Here is a tiny trained network, its code and every weight. The questions are about switching its units off for an input and a class, where a switched-off unit gives its printed mean instead of its output.

import numpy as np


def w(rows, s, z=0):
    codes = np.array(rows[::2]) - 128.0
    scale = np.full(codes.shape[1], s)
    scale[-1] = z or s
    return codes * scale


def f(y):
    return np.maximum(y, 0)


def log_softmax(a):
    a = a - a.max(-1, keepdims=True)
    return a - np.log(np.exp(a).sum(-1, keepdims=True))


def net(x, mask):
    res = np.array(x, float).reshape(1, 8) / 4 @ E
    y = f(res @ A[0][:, :-1].T + A[0][:, -1])
    res = res + np.where(mask, y, B[0][:, -1]) @ B[0][:, :-1]
    return log_softmax(res[-1] @ U[:, :-1].T + U[:, -1])


A, B = {}, {}
E = w([
[128,128,128],'x0',
[128,128,129],'x1',
[128,128,128],'x2',
[149,225,120],'x3',
[8,148,144],'x4',
[128,128,128],'x5',
[128,128,129],'x6',
[138,126,242],'x7',
],0.015)
A[0] = w([
[223,149,168,127],'neuron 1',
[148,192,138,182],'neuron 2',
[90,88,136,80],'neuron 3',
[179,148,166,116],'neuron 4',
[115,112,179,202],'neuron 5',
[59,81,94,138],'neuron 6',
[178,91,101,37],'neuron 7',
[180,110,84,167],'neuron 8',
[36,58,133,110],'neuron 9',
[137,180,172,95],'neuron 10',
[45,180,158,163],'neuron 11',
[125,62,136,212],'neuron 12',
[84,144,139,197],'neuron 13',
[173,167,158,113],'neuron 14',
[103,182,170,2],'neuron 15',
[55,60,64,129],'neuron 16',
[197,182,193,94],'neuron 17',
[138,158,33,201],'neuron 18',
[138,141,82,193],'neuron 19',
[129,123,215,4],'neuron 20',
[118,122,93,120],'neuron 21',
[160,153,153,136],'neuron 22',
[193,93,107,94],'neuron 23',
[136,79,42,102],'neuron 24',
[122,226,111,98],'neuron 25',
[73,161,151,18],'neuron 26',
[133,39,145,195],'neuron 27',
[84,95,183,227],'neuron 28',
[162,166,101,186],'neuron 29',
[130,25,152,136],'neuron 30',
[140,169,44,86],'neuron 31',
[159,75,159,15],'neuron 32',
[79,167,150,161],'neuron 33',
[51,105,54,143],'neuron 34',
[121,116,242,101],'neuron 35',
[153,101,108,44],'neuron 36',
[250,157,150,185],'neuron 37',
[34,203,149,25],'neuron 38',
[220,94,90,178],'neuron 39',
[38,101,67,147],'neuron 40',
[205,82,99,61],'neuron 41',
[109,110,108,168],'neuron 42',
[114,201,104,223],'neuron 43',
[150,146,80,33],'neuron 44',
],0.013,0.0073)
B[0] = w([
[158,138,81,212],'neuron 1',
[148,101,77,191],'neuron 2',
[142,180,119,155],'neuron 3',
[152,129,99,175],'neuron 4',
[134,54,104,187],'neuron 5',
[166,178,68,192],'neuron 6',
[112,201,171,168],'neuron 7',
[93,97,166,201],'neuron 8',
[147,164,95,203],'neuron 9',
[144,87,131,169],'neuron 10',
[95,157,161,222],'neuron 11',
[128,197,134,195],'neuron 12',
[157,165,121,187],'neuron 13',
[145,137,71,172],'neuron 14',
[163,71,63,157],'neuron 15',
[218,178,114,208],'neuron 16',
[186,152,59,198],'neuron 17',
[78,133,206,227],'neuron 18',
[71,172,196,185],'neuron 19',
[117,198,178,167],'neuron 20',
[132,119,96,154],'neuron 21',
[162,99,88,164],'neuron 22',
[53,144,191,190],'neuron 23',
[131,105,138,197],'neuron 24',
[45,96,209,192],'neuron 25',
[70,25,120,161],'neuron 26',
[7,143,199,206],'neuron 27',
[170,86,112,209],'neuron 28',
[132,142,149,189],'neuron 29',
[73,99,198,201],'neuron 30',
[10,89,162,191],'neuron 31',
[149,35,54,153],'neuron 32',
[138,153,183,191],'neuron 33',
[154,166,95,210],'neuron 34',
[62,107,157,204],'neuron 35',
[112,202,183,146],'neuron 36',
[189,97,90,250],'neuron 37',
[37,87,160,204],'neuron 38',
[31,87,167,238],'neuron 39',
[186,169,95,212],'neuron 40',
[102,150,184,199],'neuron 41',
[155,134,71,162],'neuron 42',
[102,54,114,210],'neuron 43',
[123,2,65,154],'neuron 44',
],0.0073,0.015)
U = w([
[87,176,180,66],'0',
[99,3,104,252],'1',
[193,140,5,254],'2',
],0.017,0.00083)

Each question gives the input, the list of numbers given to net, and the class t.
The units are the neurons (one row each of A and B). Each row of codes is followed by its name. A weight is (code - 128) times the scale printed after its matrix; where a second scale follows, it is the last column's (A, B and U).
mask holds one flag per neuron, in row order. A switched-off neuron (its flag False) gives its mean, the last column of its row in B, instead of its output. The means were averaged over made-up inputs and are rounded, as every weight is.
A unit's drop is (log p(t) with every unit on - log p(t) with that unit switched off) / (log p(t) with every unit on - log p(t) with every unit switched off).
most important unit: the unit with the biggest drop
k most important neurons: the k neurons with the biggest drops, biggest first
drop when u is switched off: that unit's drop, to one decimal
input [2,4,-7,0,-6,7,-6,5], class 1: 4 most important neurons -> (neuron 39; neuron 16; neuron 40; neuron 6)
input [5,-1,3,-2,-7,-4,-8,-2], class 0: most important neuron -> (neuron 7)
input [-4,0,3,1,-6,-2,3,5], class 2: 2 most important neurons -> (neuron 17; neuron 1)
input [-3,8,3,1,-7,-8,3,-8], class 1: 3 most important neurons -> (neuron 44; neuron 37; neuron 39)
input [-7,7,8,1,-8,-8,-2,5], class 2: 3 most important neurons -> (neuron 17; neuron 1; neuron 37)
input [0,4,-8,-1,-8,-3,5,-2], class 0: 3 most important neurons -> (neuron 7; neuron 41; neuron 23)
input [2,4,2,2,-5,2,3,-7], class 1: 2 most important neurons -> (neuron 44; neuron 12)
input [-7,-2,-1,8,0,4,-7,-6], class 1: 2 most important neurons -> (neuron 43; neuron 44)
input [-7,-2,3,0,-2,4,3,-8], class 0: 2 most important neurons -> (neuron 18; neuron 19)
input [-3,-1,6,-1,0,8,8,-3], class 0: 2 most important neurons -> (neuron 37; neuron 17)
input [6,0,4,-8,-6,-1,7,0], class 0: drop when neuron 7 is switched off -> 0.2
input [6,4,-5,-1,-3,7,-2,8], class 1: drop when neuron 35 is switched off -> 0.1
input [-5,0,-5,-6,1,5,3,5], class 0: drop when neuron 12 is switched off -> 0.7
input [-7,5,3,1,-5,3,-5,5], class 2: most important unit -> neuron 17
